Below are the code and all the weights of a small trained network. Each question names an input and a class and asks about switching units off, where a switched-off unit gives its printed mean instead of its output.

import numpy as np


def w(rows, s, z=0):
    codes = np.array(rows[::2]) - 128.0
    scale = np.full(codes.shape[1], s)
    scale[-1] = z or s
    return codes * scale


def f(y):
    return y / 2 * (1 + np.tanh(0.7978845608 * (y + 0.044715 * y**3)))


def log_softmax(a):
    a = a - a.max(-1, keepdims=True)
    return a - np.log(np.exp(a).sum(-1, keepdims=True))


def net(x, mask):
    res = np.array(x, float).reshape(1, 3) / 4 @ E
    y = f(res @ A[0][:, :-1].T + A[0][:, -1])
    res = res + np.where(mask, y, B[0][:, -1]) @ B[0][:, :-1]
    return log_softmax(res[-1] @ U[:, :-1].T + U[:, -1])


A, B = {}, {}
E = w([
[66,179,104,249,134,125,139,138,210,123,55,170],'x0',
[16,188,170,88,155,113,144,149,90,231,185,133],'x1',
[140,125,138,37,137,190,193,141,174,149,37,117],'x2',
],0.012)
A[0] = w([
[207,102,118,125,121,133,123,122,139,88,97,126,53],'neuron 1',
[184,107,129,79,124,124,115,125,94,116,185,119,230],'neuron 2',
[191,109,123,130,125,133,123,121,134,92,102,124,254],'neuron 3',
[152,105,125,190,115,112,118,121,144,106,119,131,157],'neuron 4',
[128,133,129,76,130,155,156,128,158,132,40,125,175],'neuron 5',
[124,131,125,78,129,157,156,136,162,132,41,124,62],'neuron 6',
[203,104,128,77,126,124,116,124,89,112,198,117,73],'neuron 7',
[125,132,135,146,131,125,112,119,100,131,128,134,210],'neuron 8',
[121,140,125,109,139,122,131,105,115,131,142,117,93],'neuron 9',
[55,144,132,129,127,123,127,134,122,169,157,131,113],'neuron 10',
[51,154,141,130,137,130,136,129,117,171,158,127,36],'neuron 11',
[97,143,129,53,125,143,136,137,114,141,142,140,102],'neuron 12',
[100,123,145,2,130,129,150,128,118,170,116,111,107],'neuron 13',
[135,131,134,97,132,150,149,128,146,134,63,131,2],'neuron 14',
[113,116,111,98,126,143,118,136,142,147,141,143,113],'neuron 15',
[136,145,125,152,143,118,136,129,126,126,118,99,198],'neuron 16',
],0.021,0.014)
B[0] = w([
[72,173,148,102,162,107,139,128,77,154,109,104,192],'neuron 1',
[35,165,150,93,159,67,151,116,89,153,91,103,254],'neuron 2',
[163,93,105,169,94,119,110,134,184,110,150,161,231],'neuron 3',
[174,119,135,115,119,213,121,126,129,134,148,124,196],'neuron 4',
[95,158,138,110,159,76,127,127,62,143,152,91,244],'neuron 5',
[77,98,127,118,101,46,130,124,170,132,93,158,213],'neuron 6',
[150,71,113,148,84,42,108,130,183,103,146,166,223],'neuron 7',
[157,136,116,144,128,128,143,147,163,128,105,138,174],'neuron 8',
[126,146,109,118,164,152,136,133,143,126,109,103,144],'neuron 9',
[110,114,133,99,118,46,113,119,100,120,127,112,206],'neuron 10',
[95,98,124,129,111,54,133,118,176,121,114,156,195],'neuron 11',
[143,151,134,161,133,191,142,143,102,136,138,133,197],'neuron 12',
[180,151,125,140,145,251,125,132,116,126,136,114,251],'neuron 13',
[163,88,112,136,96,112,108,117,175,100,135,157,167],'neuron 14',
[169,137,125,130,135,121,127,117,110,109,118,98,145],'neuron 15',
[153,109,118,139,134,131,135,126,135,106,141,137,165],'neuron 16',
],0.02,0.025)
U = w([
[135,77,94,129,95,97,120,97,190,108,133,178,253],'0',
[73,145,146,78,172,90,148,87,79,172,120,106,7],'1',
[222,149,110,155,165,253,147,130,116,129,170,117,129],'2',
],0.013,0.0051)

Each question gives the input, the list of numbers given to net, and the class t.
The units are the neurons (one row each of A and B). Each row of codes is followed by its name. A weight is (code - 128) times the scale printed after its matrix; where a second scale follows, it is the last column's (A, B and U).
mask holds one flag per neuron, in row order. A switched-off neuron (its flag False) gives its mean, the last column of its row in B, instead of its output. The means were averaged over made-up inputs and are rounded, as every weight is.
A unit's drop is (log p(t) with every unit on - log p(t) with that unit switched off) / (log p(t) with every unit on - log p(t) with every unit switched off).
The circuit of an input: a set's keep is (log p(t) with only the set's units on - log p(t) with every unit switched off) / (log p(t) with every unit on - log p(t) with every unit switched off). Starting from the 12 units with the biggest drops (on a tie, the unit counted first), units are removed one at a time, each time the one whose removal leaves the highest keep (on an exact tie, the one counted first), for as long as the keep stays at least 0.8.
circuit, biggest first: the units of the circuit, biggest drop first
most important unit: the unit with the biggest drop
k most important neurons: the k neurons with the biggest drops, biggest first
drop of u: that unit's drop, to one decimal
input [2,-7,-1], class 2: most important unit : neuron 4
input [1,7,-1], class 0: 4 most important neurons : neuron 2; neuron 5; neuron 11; neuron 1
input [1,0,3], class 0: 3 most important neurons : neuron 2; neuron 1; neuron 10
input [0,-6,7], class 1: 3 most important neurons : neuron 5; neuron 1; neuron 7
input [0,-6,1], class 1: 2 most important neurons : neuron 1; neuron 7
input [1,0,8], class 0: 2 most important neurons : neuron 6; neuron 2
input [5,6,-5], class 0: 3 most important neurons : neuron 2; neuron 5; neuron 11
input [4,-8,0], class 2: 4 most important neurons : neuron 4; neuron 7; neuron 11; neuron 2
input [-3,-5,4], class 1: 2 most important neurons : neuron 1; neuron 5
input [0,-6,6], class 1: 3 most important neurons : neuron 1; neuron 5; neuron 7
input [-2,-7,1], class 1: 4 most important neurons : neuron 1; neuron 2; neuron 14; neuron 11
input [0,4,3], class 2: 3 most important neurons : neuron 2; neuron 13; neuron 1
input [-7,-1,-8], class 0: 2 most important neurons : neuron 7; neuron 5
input [-7,-6,5], class 1: 3 most important neurons : neuron 2; neuron 1; neuron 5
input [5,-5,-6], class 2: circuit, biggest first : neuron 4
input [1,8,-5], class 0: 3 most important neurons : neuron 2; neuron 11; neuron 5
input [1,-8,0], class 2: drop of neuron 11 : 0.3
input [-2,3,7], class 2: drop of neuron 16 : 0.0
input [-2,-1,-2], class 0: drop of neuron 5 : 3.9
input [4,5,-7], class 0: drop of neuron 5 : 0.3
